Questions about the grid below. Indices start at 1.
1) Read off the entry in row 3 and column 1.
2) Read off the entry just right of the smallest entry.
3) Read off the top-right entry.
4) Read off the entry in the bottom-right corner.
5) Read off the entry at row 1, column 1.
6) Read off the entry at row 1, column 3.
7) Read off the entry in row 1 and column 2.
8) Read off the entry in the bottom-left corner.
[[ 45  -2   6 -33 -47  16 -63  13  27  14  20   7   4]
 [-21  24   2  -1  29 -45  40 -15 -24 -17  -7 -12 -18]
 [ -3 -37  -7  38  -9  64 -13  16  20  12 -11  16  34]
 [ 19 -24  -2   7 -27  45 -36  16  26  17   5  13  22]
 [ 25  40  13 -54  -7 -60 -10 -11  -9 -11  16 -14 -37]
 [  0 -34  -7  33 -13  56 -16  18  18  14  -9  16  34]
 [ 21  40  10 -57  -6 -59 -10 -12 -11  -9  18 -15 -37]
 [-37 -12  -9  41  31  15  43  -2 -14  -3 -21   0  12]
 [-44  -5  -7  36  42  -4  55  -7 -22  -9 -18  -6   4]
 [-41  -4 -10  36  41  -1  53  -8 -21  -8 -20  -2   5]
 [-46   2  -5  36  45 -13  62  -9 -26 -12 -23  -9  -1]
 [ 22  44  12 -58  -4 -67  -8 -14 -13 -13  18 -21 -37]
 [ -9  33   3 -22  19 -52  27 -14 -20 -16   2 -19 -29]
 [-18 -43 -10  58   4  67   7  17  11  12 -18  20  39]
 [  7 -28  -7  24 -22  51 -27  17  19  14  -3  14  28]
 [ 45   0   8 -36 -42  12 -63   8  21  12  20   5   2]]
1) -3
2) -8
3) 4
4) 2
5) 45
6) 6
7) -2
8) 45

Read these off the table that follows.
1) What is the smallest entry in the last row?
2) What is the entry directly below 6?
3) What is the last entry, reading row by row?
4) What is the third entry on the main diagonal?
5) What is the 2nd largest entry?
6) What is the entry just left of -24?
7) What is the entry directly above the largest entry?
8) What is the bottom-left entry?
[[-30 -26 -73  18 -27  11  -9  16 -38]
 [-12   4 -24   6   4 -21  15  11   1]
 [ 49   5   4   2 -37  55 -27 -26  18]
 [ 10  35 -23  11   9 -37  42  10  44]]
1) -37
2) 2
3) 44
4) 4
5) 49
6) 4
7) -21
8) 10

Read these off the array that follows.
1) What is the first entry in reading order?
2) What is the second entry on the diagonal from the top-right corner?
3) What is the top-right entry?
4) What is the bottom-right entry?
5) What is the second entry from the end, reading row by row?
6) What is the entry directly below the largest entry?
7) What is the entry just right of the largest entry?
8) What is the first entry in the row that holds the largest entry?
[[ 44  16   4  20 -43  -4 -40  36  -7  31  24  23 -59  -5 -12  26]
 [-21  47   5  24 -10  21 -31  46 -30 -34 -33 -38 -30  -6 -10  34]
 [-25  17 -22 -23  38 -24 -30  -2 -29  -6  -3   2 -17  49   0  -9]
 [-28  56 -19   4  44  -7 -30  41 -52 -22 -18 -16 -35  55  -7  30]
 [-35  21   4  -3  21  17  26  10   1 -39 -36   9  21  -2   8  23]
 [-28 -11 -24 -45  30 -31 -21 -35   7  -2   3  -1  17  32  19 -36]
 [ 42 -45 -14 -19  10 -37  -5 -41   7  61  61  15  -2  29  -7 -45]
 [ 43 -63 -35 -38 -39 -55 -50 -53  16  57  63 -42 -16  -8 -21 -64]
 [-21 -13  71  32 -19  59 -25 -23 -27 -16 -25  -4 -22 -22 -34 -42]
 [-28 -27 -22 -52 -59 -19 -35 -35  70 -29 -23 -28  36 -64  47 -28]
 [-36  45  12  13  15  32  22  36   0 -49 -48   6  16  -8  15  46]
 [ -2  29 -21  10 -13  -4  10  42 -12 -24 -24  -8 -17 -17  -5  51]
 [ 39  15  -4  45  32   3  26  34 -51  30  30 -18 -29  36 -32  27]]
1) 44
2) -10
3) 26
4) 27
5) -32
6) -22
7) 32
8) -21
